[[18, 41, 41, 39, 85, 39], [40, 44, 44, 45, 26, 45], [50, 33, 33, 98, 44, 98]] ans = 33
[[8, 5, 7, 2, 3], [8, 5, 7, 1, 3], [8, 6, 7, 3, 3]] ans = 7
[[46, 69, 76, 20], [60, 59, 45, 70], [71, 70, 76, 97]] ans = 76
[[4896, 1718, 7303, 2415], [4156, 7540, 4513, 4703], [4661, 8924, 5520, 5620]] ans = 5520
[[50, 72, 222, 163], [99, 98, 122, 211], [49, 107, 12, 12]] ans = 12
[[2, 4, 4, 3, 6, 5], [6, 6, 4, 4, 2, 7], [4, 3, 4, 4, 4, 6]] ans = 4
---
((27.8, -5.0, -8.9, 0.9, -6.8), (42.8, 29.3, 15.3, 1.5, -16.6), (-7.1, 14.5, -14.7, 5.8, 16.2)) Out: 0.9
((50.9, 11.9, -37.5, -28.6, 58.8, 0.1), (14.0, 5.7, -24.3, -17.9, 4.5, -3.8), (-18.1, 0.4, 50.7, 43.1, 53.2, 52.3)) Out: 58.8
((-17.3, -32.5, 12.9, 2.0, -11.4), (-33.1, 38.5, -25.1, 7.1, 28.1), (24.3, 11.1, 54.2, -1.1, -18.2)) Out: 2.0
((21.8, 25.8, 30.7, -24.3, 22.5, 15.5, -43.4), (-4.9, -25.2, -7.2, -7.9, -2.8, 1.9, 13.2), (47.0, 4.1, 39.7, -28.7, 30.3, 26.7, -56.2)) Out: 15.5
((38.5, -28.4, 5.9, -21.3), (20.0, -40.3, 34.5, -4.2), (43.6, -16.1, -13.4, -27.9)) Out: 5.9
((-16.9, 2.4, -25.4, 24.0, 32.4, 35.7, 27.2), (-15.4, -11.9, -44.3, 36.3, 24.9, 28.2, 13.7), (37.7, -5.4, -13.1, 7.7, 25.2, -23.6, -16.9)) Out: 35.7
---
[762  92 886 924 385 807 430] -> 924, 924

[[19 48 35 45 40 27 62]
 [98 41 37 30 23 29 17]
 [32 46 41 38 34 73 34]] -> 30, 98

[2861 6169 2750 1826 8661] -> 2750, 8661

[[-11   7   8  18   1]
 [-48  -2  26  16 -11]
 [-11 -12  -7 -23 -15]] -> 26, 26

[73 15 37 75 18 88 33] -> 75, 88

[ -85 -973  499 -217  763] -> 499, 763

[65 73 11 90 35] -> 11, 90
---
array([6732, 1113, 3225, 7014, 9613, 3662, 2818]) -> 3225

array([[55, 86, 10, 56, 58, 41],
       [44, 61, 31, 78, 56, 34],
       [72, 56, 65, 50, 77, 19]]) -> 10

array([8, 9, 5, 1, 7]) -> 5

array([[ 34,   5, -10,  14, -43],
       [-49, -37,  10, -37,  18]]) -> -10

array([131, 372, 974, 333]) -> 974

array([[ 631,  203,  732,   45, -190,   99,  265],
       [-529, -105, -434,  596, -338,  879,  904]]) -> 732

array([[38, 54, 97, 45],
       [61, 21, 35,  3]]) -> 97

array([[3143, 3259, 2682, 4615],
       [4391, 7837, 1520, 2896]]) -> 2682
---
[6209 5265 4329 8064 7558 5448 2952] >> 8064, 7558

[[ 624  313 -101 -598  970]
 [ 410  713  592  454  702]
 [ 738  377    3  133  615]] >> 970, 738

[[32 45 58 88 77 55 58]
 [34 57 61 13 65 61 32]] >> 88, 77

[ 94  25 163 211 187   0] >> 211, 187

[[295 703 908  72 659 119 356]
 [390 479 753 170 790 119 239]] >> 908, 790

[[ 17 -13 -13 -17 -45]
 [ 28 -22 -22 -15 -17]
 [ 11 -18 -15 -19 -15]] >> 28, 17

[  50   98 -594  195  696  274  188] >> 696, 274

[211 391 808 537 691] >> 808, 691
